Below is a small trained network, with its code and all its weights. Each question gives an input and a class and asks what happens when units are switched off, that is, made to give their printed mean instead of their output.

import numpy as np


def w(rows, s, z=0):
    codes = np.array(rows[::2]) - 128.0
    scale = np.full(codes.shape[1], s)
    scale[-1] = z or s
    return codes * scale


def norm(h):
    return h / np.sqrt((h * h).mean(-1, keepdims=True) + 1e-5)


def f(y):
    return y / 2 * (1 + np.tanh(0.7978845608 * (y + 0.044715 * y**3)))


def log_softmax(a):
    a = a - a.max(-1, keepdims=True)
    return a - np.log(np.exp(a).sum(-1, keepdims=True))


def net(x, mask):
    res = np.array(x, float).reshape(1, 6) / 4 @ E
    u = 0
    for l in range(2):
        y = f(norm(res) @ A[l][:, :-1].T + A[l][:, -1])
        res = res + np.where(mask[u : u + 9], y, B[l][:, -1]) @ B[l][:, :-1]
        u += 9
    return log_softmax(norm(res)[-1] @ U[:, :-1].T + U[:, -1])


A, B = {}, {}
E = w([
[10,217,148,105,130,106,183,140],'x0',
[254,140,122,65,112,62,192,92],'x1',
[112,141,51,108,163,162,163,143],'x2',
[125,165,112,155,89,14,104,96],'x3',
[188,159,82,139,229,134,125,165],'x4',
[165,148,122,171,97,99,232,112],'x5',
],0.008)
A[0] = w([
[166,143,113,131,86,93,159,106,147],'0.n0',
[160,146,19,171,199,104,142,136,68],'0.n1',
[103,125,133,101,202,132,119,110,115],'0.n2',
[144,84,154,210,33,129,205,112,38],'0.n3',
[119,154,164,112,125,7,162,149,1],'0.n4',
[75,118,166,175,110,121,112,137,56],'0.n5',
[139,125,134,65,150,176,221,126,33],'0.n6',
[90,98,116,119,215,150,110,115,114],'0.n7',
[13,141,109,79,63,41,114,114,66],'0.n8',
],0.012,0.0057)
B[0] = w([
[142,139,180,103,148,172,78,153,197],'0.n0',
[106,112,107,129,227,145,175,86,199],'0.n1',
[152,137,135,167,99,147,83,152,169],'0.n2',
[197,172,211,205,147,90,135,152,192],'0.n3',
[137,156,162,55,128,200,162,20,184],'0.n4',
[109,77,143,112,93,210,140,76,184],'0.n5',
[169,130,70,116,7,181,158,143,176],'0.n6',
[126,177,148,107,147,127,143,151,218],'0.n7',
[83,168,26,188,96,27,98,179,253],'0.n8',
],0.019,0.0061)
A[1] = w([
[96,181,136,126,122,154,141,117,179],'1.n0',
[56,167,161,121,135,164,69,167,130],'1.n1',
[184,61,132,61,137,53,73,111,3],'1.n2',
[31,210,175,71,99,82,133,81,3],'1.n3',
[46,118,170,163,103,103,116,114,16],'1.n4',
[45,71,148,140,95,114,148,131,41],'1.n5',
[119,182,145,157,57,162,77,75,88],'1.n6',
[105,156,132,172,78,85,153,8,37],'1.n7',
[173,145,151,105,118,158,114,73,190],'1.n8',
],0.016,0.0027)
B[1] = w([
[163,25,119,125,122,102,62,124,203],'1.n0',
[119,191,192,100,100,174,79,184,254],'1.n1',
[82,47,148,62,143,48,156,179,172],'1.n2',
[211,163,99,51,123,69,79,44,216],'1.n3',
[81,65,77,166,95,158,247,134,189],'1.n4',
[95,126,157,249,145,132,167,107,169],'1.n5',
[131,97,127,89,227,141,162,69,221],'1.n6',
[128,156,177,36,121,178,35,109,197],'1.n7',
[81,126,91,182,97,75,121,178,203],'1.n8',
],0.017,0.0085)
U = w([
[162,128,75,119,248,145,176,117,174],'0',
[205,127,53,114,54,168,190,169,94],'1',
[70,185,65,167,60,62,104,122,215],'2',
[126,68,147,101,152,23,131,183,138],'3',
[164,161,135,46,128,97,84,10,171],'4',
[218,139,238,197,114,83,146,124,135],'5',
[60,93,188,192,109,190,155,77,4],'6',
[122,167,184,81,148,205,61,214,117],'7',
],0.017,0.0021)

Each question gives the input, the list of numbers given to net, and the class t.
The units are the neurons (one row each of A and B). Each row of codes is followed by its name. A weight is (code - 128) times the scale printed after its matrix; where a second scale follows, it is the last column's (A, B and U).
mask holds one flag per neuron, layer by layer. A switched-off neuron (its flag False) gives its mean, the last column of its row in B, instead of its output. The means were averaged over made-up inputs and are rounded, as every weight is.
A unit's drop is (log p(t) with every unit on - log p(t) with that unit switched off) / (log p(t) with every unit on - log p(t) with every unit switched off).
The circuit of an input: a set's keep is (log p(t) with only the set's units on - log p(t) with every unit switched off) / (log p(t) with every unit on - log p(t) with every unit switched off). Starting from the 12 units with the biggest drops (on a tie, the unit counted first), units are removed one at a time, each time the one whose removal leaves the highest keep (on an exact tie, the one counted first), for as long as the keep stays at least 0.8.
circuit, biggest first: the units of the circuit, biggest drop first
most important unit: the unit with the biggest drop
k most important neurons: the k neurons with the biggest drops, biggest first
k most important neurons of layer l: the k neurons of layer l with the biggest drops, biggest first
drop of u: that unit's drop, to one decimal
input [-3,-7,7,-6,0,7], class 1: 4 most important neurons : 0.n6, 1.n6, 1.n1, 0.n0
input [2,-7,4,-3,-2,2], class 6: most important neuron of layer 1 : 1.n5
input [-3,3,8,1,-7,-1], class 5: circuit, biggest first : 0.n3, 1.n7, 0.n0
input [-8,0,3,4,1,5], class 5: 2 most important neurons : 0.n3, 1.n6
input [0,2,5,2,0,-5], class 0: 4 most important neurons : 0.n1, 0.n0, 1.n7, 1.n1
input [6,-5,1,-5,-4,-2], class 6: 3 most important neurons of layer 1 : 1.n5, 1.n4, 1.n8
input [-6,8,2,-2,1,2], class 3: circuit, biggest first : 1.n2, 1.n8
input [5,-3,-4,-2,4,8], class 4: 2 most important neurons : 1.n7, 1.n1
input [0,-5,2,4,1,-2], class 2: 2 most important neurons : 0.n8, 0.n4
input [-2,8,-3,6,3,-4], class 3: 2 most important neurons : 1.n2, 1.n8
input [1,4,0,6,7,3], class 0: 2 most important neurons : 0.n1, 0.n0
input [-7,5,3,0,2,8], class 5: 3 most important neurons : 0.n3, 1.n6, 0.n0
input [-4,2,-4,7,0,3], class 5: 3 most important neurons : 0.n3, 0.n0, 0.n8
input [3,4,-4,-1,-6,-6], class 2: circuit, biggest first : 0.n8
input [3,-1,3,5,-7,7], class 4: 2 most important neurons : 0.n4, 1.n7
input [4,0,2,-6,-2,7], class 1: drop of 0.n6 : 2.7
input [5,-1,4,1,5,3], class 0: drop of 0.n1 : 1.9
input [-8,-3,2,2,-1,8], class 5: drop of 0.n3 : 0.6
input [-1,8,-8,-3,-2,1], class 5: 2 most important neurons of layer 0 : 0.n3, 0.n8
input [-7,6,3,-3,-6,-4], class 3: most important unit : 1.n2
input [-1,8,-6,0,-5,2], class 5: 2 most important neurons of layer 0 : 0.n3, 0.n0
